Below is a small trained network, with its code and all its weights. Each question gives an input and a class and asks what happens when units are switched off, that is, made to give their printed mean instead of their output.

import numpy as np


def w(rows, s, z=0):
    codes = np.array(rows[::2]) - 128.0
    scale = np.full(codes.shape[1], s)
    scale[-1] = z or s
    return codes * scale


def norm(h):
    return h / np.sqrt((h * h).mean(-1, keepdims=True) + 1e-5)


def f(y):
    return np.maximum(y, 0)


def log_softmax(a):
    a = a - a.max(-1, keepdims=True)
    return a - np.log(np.exp(a).sum(-1, keepdims=True))


def net(x, mask):
    res = np.array(x, float).reshape(1, 4) / 4 @ E
    u = 0
    for l in range(3):
        y = f(norm(res) @ A[l][:, :-1].T + A[l][:, -1])
        res = res + np.where(mask[u : u + 3], y, B[l][:, -1]) @ B[l][:, :-1]
        u += 3
    return log_softmax(norm(res)[-1] @ U[:, :-1].T + U[:, -1])


A, B = {}, {}
E = w([
[146,123,163,201,198,215,170,3],'x0',
[115,87,225,59,22,145,64,70],'x1',
[41,180,24,107,245,110,138,130],'x2',
[120,217,90,86,148,215,72,128],'x3',
],0.0054)
A[0] = w([
[115,110,104,130,163,117,255,90,68],'0.n0',
[105,98,120,113,195,119,121,64,145],'0.n1',
[106,105,59,152,112,100,100,136,2],'0.n2',
],0.0075,0.0016)
B[0] = w([
[171,6,121,181,148,81,218,84,255],'0.n0',
[48,104,130,224,90,155,21,137,226],'0.n1',
[5,97,112,133,169,203,1,144,189],'0.n2',
],0.006,0.003)
A[1] = w([
[103,216,126,22,198,109,85,168,3],'1.n0',
[103,123,96,3,213,85,41,191,69],'1.n1',
[69,171,18,179,118,221,78,189,169],'1.n2',
],0.0045,0.0017)
B[1] = w([
[162,212,1,162,51,6,218,118,192],'1.n0',
[189,246,106,16,183,186,35,69,227],'1.n1',
[186,81,123,87,17,82,243,56,253],'1.n2',
],0.006,0.0044)
A[2] = w([
[112,172,171,114,85,147,65,63,255],'2.n0',
[124,90,224,128,128,122,186,45,33],'2.n1',
[148,170,234,134,108,254,109,25,210],'2.n2',
],0.006,0.0018)
B[2] = w([
[105,36,122,146,224,249,138,214,222],'2.n0',
[72,246,74,71,231,121,158,119,208],'2.n1',
[2,50,116,8,95,190,40,192,254],'2.n2',
],0.0072,0.0057)
U = w([
[166,167,184,176,140,136,125,120,2],'0',
[129,130,201,121,126,111,62,161,58],'1',
[171,224,44,37,97,144,133,124,112],'2',
[209,123,251,151,70,102,154,172,90],'3',
[54,64,167,52,134,239,76,153,214],'4',
[122,93,109,224,195,98,213,47,206],'5',
],0.011,0.0045)

Each question gives the input, the list of numbers given to net, and the class t.
The units are the neurons (one row each of A and B). Each row of codes is followed by its name. A weight is (code - 128) times the scale printed after its matrix; where a second scale follows, it is the last column's (A, B and U).
mask holds one flag per neuron, layer by layer. A switched-off neuron (its flag False) gives its mean, the last column of its row in B, instead of its output. The means were averaged over made-up inputs and are rounded, as every weight is.
A unit's drop is (log p(t) with every unit on - log p(t) with that unit switched off) / (log p(t) with every unit on - log p(t) with every unit switched off).
The circuit of an input: a set's keep is (log p(t) with only the set's units on - log p(t) with every unit switched off) / (log p(t) with every unit on - log p(t) with every unit switched off). Starting from all 9 units, units are removed one at a time, each time the one whose removal leaves the highest keep (on an exact tie, the one counted first), for as long as the keep stays at least 0.8.
circuit, biggest first: the units of the circuit, biggest drop first
top k neurons: the k neurons with the biggest drops, biggest first
top k neurons in layer l: the k neurons of layer l with the biggest drops, biggest first
drop when u is switched off: that unit's drop, to one decimal
input [-4,2,-5,-3], class 3: top 4 neurons => (2.n2; 1.n1; 0.n2; 0.n1)
input [1,1,6,7], class 2: circuit, biggest first => (1.n0; 1.n2)
input [2,-5,-4,2], class 5: top 3 neurons => (1.n1; 2.n2; 0.n0)
input [-1,-8,2,4], class 5: top 3 neurons => (2.n2; 0.n0; 2.n1)
input [-4,-7,-7,0], class 3: circuit, biggest first => (2.n2; 2.n1)
input [-4,0,6,-7], class 5: top 3 neurons => (2.n2; 0.n0; 2.n0)
input [1,-5,4,4], class 5: circuit, biggest first => (2.n2; 0.n0)
input [-8,3,1,0], class 2: circuit, biggest first => (2.n2)
input [-2,6,4,6], class 2: circuit, biggest first => (1.n0; 2.n2)
input [-3,-2,-6,-1], class 3: top 2 neurons => (2.n2; 1.n1)
input [-8,8,7,0], class 2: top 2 neurons in layer 0 => (0.n1; 0.n0)
input [-6,0,-5,-2], class 3: drop when 0.n2 is switched off => 0.1
input [-2,-3,1,-2], class 5: drop when 2.n2 is switched off => 1.1
input [6,1,-8,-6], class 4: circuit, biggest first => (2.n2)
input [-7,4,3,5], class 2: drop when 1.n0 is switched off => 0.4
input [-6,5,8,2], class 2: drop when 2.n2 is switched off => 0.1
